Rows are numbered. After the first four, each row is followed by the numbers of the three nearest rows among all rows above it, by straight-line distance, nearest first.
0: [  4   7 -13 -18   5   1  -4  -4   3  -3   1  10   4  -5  -5   4  -2  -8
   8   4   5  -5  12 -12   0  -5 -13  -1  -4  12  -6   1]
1: [  5   5 -48 -20 -16  27  -7  -7   6  -5  13  -4   5  -8 -25   7  -2   4
  10   9  -3  -3   8 -38  35 -28 -28  31  -2  15  15  23]
2: [-3  4  5 10 -2  0  2  4  0  2 -1  0  7 -4  8  0  2  8 -9  5  7  1  4 -4
  4 -2  3 -2 -5  1  6 -2]
3: [  5  -4  18  25   0  -7   6  -5  -3  10   4 -12  -2  -2   5   4   6 -11
  -1  -4  -3  -4  -4  18 -22  11  13  -5   3 -18  14  -6]
4: [ 16   2 -17 -16  -2  12  -7  -4   1  -2  14   2   3  -4 -10  -9  -6   1
  16   6  -5 -10   0  -6  10  -9 -17  10  -6   0   5  15] -> 0 2 1
5: [  0  -3 -20 -13 -15  10  -2  -6   8   4   4  -6  -2   1 -16   3   0   0
   3  -2  -2  -2   2 -11   6  -9  -4  22  -7  11  15  17] -> 4 0 2
6: [  9   4 -20 -38  -3  12  -5  -3  -2  -6   6   7   1  15 -16  -4  -9  -6
  12   7  -3   1   6  -7   6  -5 -15  15  -7  12  -1   8] -> 4 0 5
7: [  3   5  -2 -18  -4   3  -3   1   5   0  -5  -1  -4  13  -7  -2 -11  -3
   1  -4   1  -7   3  -6  -4  -8   3   8  -1   1   4   3] -> 0 5 6
8: [ -6   1  -2 -16 -12  -7   4   3   7   3  -1   0  -1   1  -4   0  -3   7
  -1   3   1   0   4 -14   6  -8  -1   1  -1   4 -18   7] -> 7 0 2
9: [-7  0  1 11 14  0  0  4 -2 -4  3  5  0  4  0  1 -4 -1 -6 -6  1  1 -7 12
 -8 13 -4  5  8 -4  8 -9] -> 2 3 7
10: [ 11   3 -21 -20  -6   7  -4  -7   6   1  10  14   6   0  -2  -1  -8   4
  19   4   1 -14   4 -33  13 -11 -15   3  -5   5  -8  16] -> 4 0 6
11: [  8   8 -29 -16 -17   9  -9  -6   2   5  20   6   9  -8  -4   6   1   6
  11  11   1 -12   1 -38  21 -32 -19  14  -6  10   8  24] -> 10 1 4
12: [ -5   0 -12 -34  -4   2 -10  -6   6   4  -2   6  -4   5 -14  -9 -10  -8
   5  -2  -7   0   5 -14  13  -2 -18   8  -2   8 -19   7] -> 6 0 8
13: [  1  10 -16 -20  -2   6  -1   3   6  -1  -1  11   4   1 -12   3  -3   3
   6  -1  -2  -2  13 -21  14 -12  -9   2  -4   6 -12  10] -> 0 10 8
14: [  0   6 -17 -11 -21   9   2  -6  -1   2   4  -4   1  -2  -6   7  -7   7
   9   0   3  -2   1  -2  15 -20  -8  14   4  10   7  14] -> 5 4 13
15: [  1  -2  29  12 -11  -5   8  -1   0  10  -5  -7  -7  10  10   0   6  -8
  -6 -14   1   1   0  19 -16  18  18 -10   4 -14  -2 -13] -> 3 9 2
16: [  6   2  -9 -12  -6  11  -5  -6   3  -1   8   6  10  -4  -2   1   1   4
  14  10   7  -4   8 -26  19  -6  -8  -2   2  10   0   4] -> 10 13 0
17: [  0  -3   5   2  -4   3   5   0  -2   4   3 -13  -1   8   3   2   6   0
   2  -3   1  -6   0  15  -3  -7   4  -5  -2  -2   0   4] -> 2 7 9
18: [-2  0 -4 14 10 -5 -2 -2  8 -2 -1  2  0 -2  7 -5 -6  0 -4 -4  1  2  3 -6
 -3 12 -1 -8  9 -5 -2 -8] -> 9 2 17
19: [  9   1   2   6  10   2   0   1   3   3  11   1   0   0   1 -15  -3  -7
   9  -5   0  -7  -3   3  -3  14 -14   1   6  -3  10   4] -> 9 18 17
20: [-1  0  1  7  7  0  2  2  2 -6  1  9  3 -3  5 -1  2  1 -8  3  5 -4  0 -5
  3  7 -3 -2  2  6 -3 -7] -> 2 18 9
21: [ -2   3   1  -8  10  -3   1   3   1  -5   0  15   6   0  -3   1   0   3
  -1   2   0  -3   2 -15   4   2 -10   4   2   7  -7  -8] -> 20 0 8
22: [  0   1  -7  13  -5   6   1  -1   5   3   1  -4   2 -12   1   0   8   7
   2  -1   2   5  -1 -12  13  -1  -4  -2  -3   2   6   0] -> 2 20 18
23: [  7   0 -15 -11  10   5  -5  -8   1  -5   5   8  -6   1 -12  -1   0  -4
  18   4  -2  -1   1 -16  10  -8 -20  13  -2   3  -1  10] -> 4 0 13
24: [  1  -2   7   4  12   7   5   6   0  -6   9  -3  -6   3  -1   0   2  -6
   7 -11   4  -7  -3   7 -11  11  -6   7   0  -5   7  -3] -> 9 19 17
25: [  4   5 -32 -45  -3  14  -9 -12   0   6  15   2   5  -3 -18  -5   3  -4
  14  10  -1 -10   8 -18  14 -26 -23  19  -6  10   0  22] -> 6 11 4
26: [  2  -1  -9  19   5   6   0   4  11   0   6   1   0 -12   4  -4   2   2
   6  -2  -5   2  -5 -14   4   3   0   5   3  -3   6   0] -> 22 18 20
27: [ -4   0 -15 -10 -17   6  -3  -4   7   7   4  -9   2   0  -9  -4  -3   3
  -4   6  -3   2   1  -7   8  -9 -11   5   0   0  -7  10] -> 8 14 5
28: [ 10   9 -57 -18 -23  42  -9  -5   5   7  30  -1   0  -5 -27   0  -7  -1
  22   2   2   4   2 -42  32 -22 -34  36  -8  20  16  31] -> 1 11 25
29: [ 14  -1 -37 -43  -7  12  -9 -12  -1   4  26   8   4  -1 -23   1  -4  -5
  27  10  -1 -17   0 -35  15 -27 -34  21  -6  15   3  21] -> 25 11 1
30: [  5  -4 -11 -20   8  -8  -4  -3   4  -5   6  11  -1   0  -7   2  -7   7
   4   5   5  -4   9  -4   8  -9  -8   6  -8  13  -5   8] -> 0 13 23
31: [ 11  -2 -15 -23 -18  13   6   1  -3   6   4  -9   4   2 -13   2  -4  -2
  -1   2  -3   2   1  -9   7 -20  -9  16  -5   7  -8  19] -> 27 14 5
32: [ -3   2  -6 -32  -9   0  -8   5   3  -2  -2   9   2   4 -10   6   3   8
   1   8   2  -1   4  -9   4 -13  -3  -2  -5   3 -14   7] -> 8 13 30
33: [ 3  0 -4 -2  5  6 -3  0 -2 -3 11 -1  2 -5 -2 -3  7 -1 14  3  7  0  1  1
  2  3 -4  1 -2  6 12  4] -> 19 22 24
34: [  2  -3  -2 -15   1   6  -4  -5  -4  -3   9  -7  -4   9  -7  -1  -3  -8
   2  -2  -1   1   2   6  -1   9   0   4   5   8  -8   7] -> 7 33 17
35: [-8  1 13  7 11 -7  6  6 -6 -8 -4  2 -1 -1  2  5 -1  1 -4  5  0  7 -2  8
 -6 13  4  1  7 -5 -6 -9] -> 9 20 18
36: [  4  -2 -11 -21  14   3  -7   2  -7  -5   9  14   8   2 -11  -2  -1  -6
  11   2  -2  -4   6  -5   0  -5 -18   8  -7   7   3   1] -> 0 23 30
37: [-10   2  -1   9  -4  -6   1   0  -2   0  -2   3  -5   1   5   7   1   3
  -7  -1   7  12   2  -2   0  -3   2   4  -7   8  -1  -7] -> 2 20 22
38: [  7   3 -46 -25  -9  26  -7  -5  -2   0  18  -8   3 -10 -21   3  -6  -2
  14  10  -6   2   7 -27  27 -29 -27  29  -2   9  17  27] -> 1 28 25
39: [  8  -1 -36 -22  -6  21  -3  -8  -2   1  20  -1  -3  -3 -23   3 -11  -2
  13   4   2   5  -3 -30  21 -17 -27  36  -3  21  16  24] -> 38 1 28
40: [ -1  -4   8  -4  -6  -9  -1   0   2   8  -4  -7   2   6   0  -5   6  -6
   0  -3  -4 -13  -1   8  -5 -11   9  -7  -4 -12  -1   8] -> 17 7 2
41: [-3 -3 -4  6  8  2  4 -1  2 -3 -2 -1 -7 -4 -6 -8 -3  6 -4 -1  4  8 -2  5
  3 11 -5  0  6  6 -2  3] -> 20 18 9
42: [  6   3 -30 -14   5  14  -2  -7  -5  -4  13   4   1  -3 -19   5  -5  -4
  16   0   1  -2   2 -13  11 -16 -16  18   1   8  16  11] -> 23 4 5
43: [  5  -7  -2   5  -8   8  -7   1  -6   4  10  -5   0  -6  -7  -3   2  -8
   8   2   6  -7   2 -12   9  -6  -6   2   2  -1   6  13] -> 33 22 27
44: [ 13  -1 -29 -50  -2  15 -13  -9   2   1   8  21   5   9 -17   3 -10  -5
  19   1   3  -8  15 -38  25 -19 -28  13 -11  22  -8  16] -> 29 25 10
45: [-5 -5  9  5  2 -8  3  3 -2 -6 -8  6 -5  1 10 -8  1  6 -5  4  3  3  2 -6
  4 18 -3 -8  1 -2 -5 -5] -> 20 18 35
46: [ 16   2 -54 -37 -16  33 -15  -4  -2   0  32  -4  -3  -6 -34   7  -8  -4
  32   9   1  -7   7 -32  33 -33 -43  36  -8  26  14  31] -> 28 38 1
47: [ 6 -3  6  0 -9  4  4  2 -5  0 -2 -8 -3  6 -3 -3 -5 -7 -1 -4  3 -1 -6 17
 -8  5 10 -1  1 -7 -1  2] -> 17 40 34
48: [  3   3 -12 -10   4   9   9  -3  -7  -8   4  -1  -5   5 -11  -8  -3  -5
   1   3  -1   7  -3   5  -4   0 -13   8   5   3   0   0] -> 34 41 33
49: [  0   0 -29 -39 -11  10 -11  -5  -6  -5  10   1   5   2 -15  -4   2   3
  12  15  -3  -7   9 -16  13 -28 -12   2  -2  12  -9  14] -> 25 6 13
50: [  6   6 -25 -20 -17  14  -5  -7   0   1  14  -5   2  -1 -12   8  -1   1
  11   9   3   4   7 -15  14 -30 -24  18  -8  12  17  17] -> 42 14 11
51: [ -4  -3  -1  -6   4  -1   3   7   4 -13  -4   7  -4  -3  -3  -3  -9   1
  -6  -2   6  -2   3  -8   0   5  -2   4   1  10  -6   2] -> 20 21 41
52: [  7   2 -35 -50 -23  14 -11  -5  10   3  12   8   4  13 -20   6  -8  -1
  29   3  -3 -11  11 -42  25 -20 -18  10 -12  14 -13  22] -> 44 29 25
53: [ 12   2 -16 -39 -12  14 -10  -5  10   6  12  10   2   9  -9   4  -6  -4
  22   1   3  -8   5 -25  14 -16 -20  15  -5  10   1  21] -> 10 25 44
54: [ 14   5 -30 -46 -24  15 -10 -13   3   0  10  15   1   6 -13  -1  -6  -1
  25  -6   5  -7  10 -43  25 -17 -23  21   1  13 -16  17] -> 52 44 53
55: [  8  -5 -50 -28 -14  18   0 -10  11   3  21   1   0 -10 -20   3   3   7
  16  21   1 -11  11 -41  34 -39 -21  20  -7  20   8  31] -> 1 38 11
56: [  4   3 -12 -13  -9   7  -4   5   5  -6   2   5  -2   4  -8   0  -9  -5
   4  -5  -8   5   5 -19  10  -3  -9  11  -1   9 -12   2] -> 13 12 8
57: [ -7  10 -14  14  -4  10   1   6   6  -1  10   3  -4  -6  -9   7   5   3
   5  -3   2  10   2 -19  16  -1  -8  15   6   9   7   9] -> 22 26 43
58: [  6  -2  -3 -18   8   3  -7   2   2  -2   0   4  -2   9 -10   0  -5   0
   5  -9   2   7   3  -4  -7   5  -2  13  -1   7  -3  -6] -> 7 34 51
59: [ -8   8   6   7   9  -4   2   5  -1  -8  -7   8   0  -2   4  -3   2   0
  -7  -3   1   7   6   7  -3   7   2   0   3   2   1 -14] -> 35 20 9
60: [ 12   6 -29 -24  -7  19  -7 -15  11   1  17   5   4  -1  -9   3  -2   1
  18   0   0 -17   1 -36  17 -12 -14  13  -2   6   4  16] -> 10 53 11
61: [ -1   6 -15 -21 -14   9   0  -6  -3   0   2   7   9   4  -4   5  -4   2
   5   0   6  -1   6 -16  11  -9  -6  -1  -6  12  -6   3] -> 13 16 0
62: [ -6  -8  -8 -18  -5  -1   7   3   7  -4   1   2  -1   0  -3  -3  -3   5
  -3  -3  -2   0   6  -3   7 -16  -3   2  -1   3 -14   7] -> 8 32 27
63: [ -5  -3  -1  23   8   2  -1   4   3  -4   4   4   8 -10  14  -5   1   7
  -6  -4  -2   2  -2  -3  -3  12   1   4   2   1   8 -11] -> 18 20 26
64: [  0   4 -22 -27  -3   9   0  -3   6  -1   0  -2  -3  12 -17  -4  -8  -8
  14  -3  -3   3   9  -5   8  -5  -9  19  -4   7  -8  11] -> 6 12 56
65: [  0  -3 -14 -32 -16  14   1  -2  -7   8   0  -1   2  11 -10  -1 -10 -10
   9  -5  -3   4   2  -6   6 -13  -5  11   1  10  -1  16] -> 31 64 6
66: [ -1   1   2  -3  20   7   0   2   1  -5   2   0  -5   6 -11   2   5   0
   0   2  -4  12  -1   1  -5   7 -15   8   1   3  -1   3] -> 48 41 58
67: [ -4   2  23   6  19 -10   0   2  -8  -4  -7   1   2   3   6   5   0   3
 -11  -4  -3  13   4  18  -9  16   6 -11   0  -2   5 -14] -> 35 59 9
68: [ -3   3 -25 -17  -5   7 -13  -2  14  -6  -1   5   5   1  -5  -1  -7   1
   6   0   4   0  11 -38  25   3 -15   8  -1  11 -23   6] -> 13 56 10
69: [  9  -1 -26 -21 -15  10  -8 -10   6   7  17  -2   6 -10  -5   4   3   3
  24  13   0 -17   5 -36  23 -33 -19   8  -7  13  13  15] -> 11 60 50
70: [  5  -1 -17 -18 -15  12   0   3   5  -1  -3   9   0   0  -8  10  -1   2
   8  -6  -4   8   5 -21  20 -10 -12  15  -4  17  -1  12] -> 56 13 61
71: [  8  -2 -18 -43  -1   0  -4  -3  -8  -3  -1  10  -3   7 -13  -2 -10   2
  12   4   1   3   7 -20  10  -2 -14  -1  -5  15  -6   4] -> 6 12 61
72: [  7   2 -37 -11   6  14  -8  -9  -2  -4  22  11   3 -14 -11  -1  -2   7
  17   6  -6  -4   8 -29  23 -10 -36  18  -7   6   6  11] -> 42 60 23
73: [ -6   8   5   6 -10   5   6   1   5   4  -3  -7   0  -4  11  -3  -5   2
  -2   0  -1  -4  -1   2   0   7   2  -4  -4  -4   1  -4] -> 2 17 20
74: [ 11   9 -27 -26   1  11  -9  -3   8   1  10  14   5   4 -11   3  -1   1
  17   1   3  -9   0 -27  21  -5 -13   2  -9  13 -10   4] -> 10 13 60
75: [ 12   3 -41 -31 -10  22  -3 -12  -3   0  24   2   1  -6 -24   5  -1  -2
  21  17  -4  -6   0 -19  29 -28 -29  19  -5  17  15  20] -> 38 29 39
76: [  7   1  -7 -26  -2   6 -15  -7  -2   8  10   6   1   2 -11  13  -4  -2
  16  14   5  -5   3 -18  12 -21  -7   0 -12  16  11   8] -> 16 61 53
77: [ -7   1   6   6  15  -9  -2   9  -2 -10  -8   6  -9   2   0   2  -3  -2
  -9  -5  -9  11  -5   2   0   6  -1   2   6   6  -5 -18] -> 59 35 9
78: [  2  -5  12  20  -6  -2   1  -5  -8   8   3  -4  -6  -4   0   2   7  -6
   7  -2   1   1   0  17  -6   3   2  -3  -4 -13  16   0] -> 3 17 47
79: [ 7 -6 -4  7 -8  6  1 -5  4  8  7  0 -1 -4 -1  3  3 -3 11 -5  2 -4 -1 -4
 -3 -1  3 -4 -2  3  9  5] -> 33 43 22
80: [-6  0 -4 17  4  3  4  0 -1 -4 -1  8  0 -7  1  0  0  4 -9 -5 12 10 -3 -9
  2  5  1 -2  5  5  0  0] -> 20 41 37
81: [  7   3 -20 -10   5  11   1  -8   2  -5  30   3   2  -7 -16  -3   4  -6
  12   3  -1  -4   4 -24  15  -8 -20  15  -5  14   3   6] -> 42 23 72
82: [  9   1 -12 -29   3   5  -4   0  -2  -7   1  -5  -3  10  -8  -5  -2  -8
  14  -1   2   5   0  -4   2  -4  -6  12  -6   0  -6  10] -> 64 6 58
83: [ -2   4   8   5  20  -9   0   7  -1  -5  -2   8   7  -6   5  -4   1   7
  -6   5  -4   5   0  -2   1   4  -6 -12   2   6  -1  -3] -> 20 59 45
84: [  4   6 -22  -5  -6  10   1  -5   5   0  11  -2  -1  -7  -5   2  -3   3
   8  -2  -3  -8   1 -11  15  -8 -14  14 -11  11  11  12] -> 5 4 14
85: [ -5   4 -14  16  -9   6  -3  -6   5   3  10   1  -2  -8   3   5   5   1
   3   1   2   8  -4 -19  12  -7  -7  -2  -4   6  12   0] -> 22 57 26
86: [ -3  -2   3  -2  -8   1  -5  -3  -8   4   3  -7  -6   7   4  -4   1  -4
  -4  -1   1  -1   6   0  -3  -4   2   0   1 -12 -11   7] -> 17 40 47
87: [  6  -2 -34  -5  -9  25  -9  -2  -4  -1  10  -7   0  -8 -16   4  -8  -1
  19   0  -1   7   0 -28  23 -12 -16  29  -2  13  16  14] -> 39 42 38
88: [  4  -5 -26 -23  -4  16  -1  -1  -4   5   8  -1  -2  -5  -9   4   2  -3
  18   8  -1  -4   4  -3   8 -23 -12  16  -7   3   5  13] -> 42 4 50
89: [ -2  -2 -14 -16 -24   3  -5  -2  -3   3  -3 -10   0   1  -6   4  -7  -2
   4   0   3  -2   2  -7  10 -20   4   5  -5   3 -11  12] -> 27 31 14
90: [ -1   3  -2   5   3   0  -4   1   6   2   5   2  10 -11   6  -5   5  -4
  -5   5   5  -2   0  -9   7  -8  -7   0   1  -8  -9   0] -> 20 2 22
91: [  0  -4  10   8  -6  -3   3  -3   2   9   1 -10   2   4   8   0   4  -5
   6  -3  11 -13   3   6  -4   0   5 -13  -2  -8  -2   2] -> 17 40 73
92: [  2  -5 -11 -26 -26  10  -6  -2   6   5   0  -1   6   6  -5   8  -3  -1
   7  -4   3  -6   6 -27  17 -12  -1   7  -3  11 -16  13] -> 61 89 70
93: [ -4  10  -9   7   5  -3   3   4   0 -12  -2  -1   1  -1  -7  -4  -5  -2
 -10  -4  -1   4  -6   0   3   8  -4   4  -2  10   2  -5] -> 41 20 51
94: [  7  -1 -23 -15  -4   4 -11  -9  12   7  12   8   1  -5  -1  -5  -1  -3
  20   2  -1 -15   5 -37  20  -5 -18  10   0  11  -8  12] -> 10 60 74
95: [  7   4 -43 -41 -18  21 -11  -2   8   8  15  20   1   6 -19   8  -7  -3
  27   5   3  -3   9 -59  29 -18 -26  17  -9  16 -11  11] -> 52 54 44
96: [ -6  -1  -9  15   2  -6  -5   9   0   0  -1   5   5  -3   4   8   0  13
  -4   5   2  -3   0 -15  10  -2  -8   0  -4   7  -7  -4] -> 20 2 22
97: [ -5   0  10  -8 -14   0   8  -3   1  -3  -4  -7   6   4  -2  -2   5  -5
  -1   5   3 -10   2   7  -2  -5  12  -2  -1  -3 -10   6] -> 40 17 86
98: [  3   1 -28 -42 -21   6 -10  -4   6  -4   5   7  11   3  -9   1  -2  -1
  19   4  -3  -3   7 -28  17 -21 -11   3  -8   9 -16  22] -> 49 52 53
99: [ -1  -2   4   8 -15   2   4  -6   3   8  -5  -7   0  -1   7   8  -1  -8
  -5  -6  -1  -5  -5   1  -3   5  10   3   4  -2   2   3] -> 73 47 79
100: [-4 -2  0  0 15  2 -6  4 -3 -7  5  0 -4  2  6 -8  0  3 -4 11  2  1  2 -3
  3  0 -7 -7 -4  5 -5 -2] -> 20 83 41
101: [  0   2  -9 -21   0  -5 -11  -4   7  -8  -1   9   0   6  -6  -3  -7  -1
  -1   2   0   5   8 -13  17  -3 -10  10  -4   7 -17   0] -> 56 12 30
102: [  0   4 -34   3 -15  14  -4  -8   3   4  16  -2   1 -12  -3   4  -7  10
   4   3   2   6  -1 -34  31  -3 -17  16  -1   9   3  15] -> 87 84 57
103: [ -3   2 -10 -33  -6   4   2   2   5  -5  -2   5  -1   4 -11   4  -9   1
  -4   4  -2   9   7 -15  14  -8  -7   7  -9  12 -17  11] -> 101 13 32
104: [ 4  2  7  2  2  2  1 -2  0  6  2 -8 -6  7 -2  5  4 -3  2 -3 -3  0  2  9
 -3 -4  5  2  4  4 16  5] -> 17 79 47
105: [  3  -3  -8   0 -20   9   1  -1   2  15   0  -4   5   0  -7  14  -9   0
   9  -5  -4   2   5 -11  14 -22   6   5  -4  11   8   2] -> 14 89 79
106: [ -7   6  -1  -6 -13  -1   5  -4  -1   4   0  -9   6   2   4   0   3   7
  -7   8  -5  -4  -1  -1  12 -11  -2   2  -5  -3  -8  13] -> 27 8 97
107: [  7   3 -22 -27  10   9  -3 -11   0  -8  14   4  -2  -4 -10  -2  -5   1
  16   7   1 -14   5 -18  15  -6 -26  15  -3  17  -1  12] -> 23 81 4
108: [  3  -1   5  -7 -13   0  -6   0   5   4  -1  -4   3  -6   0   4   7   1
  -2   1  -5  -9  -3   0  -3  -7   7  -9  -2  -7   0  13] -> 40 97 17
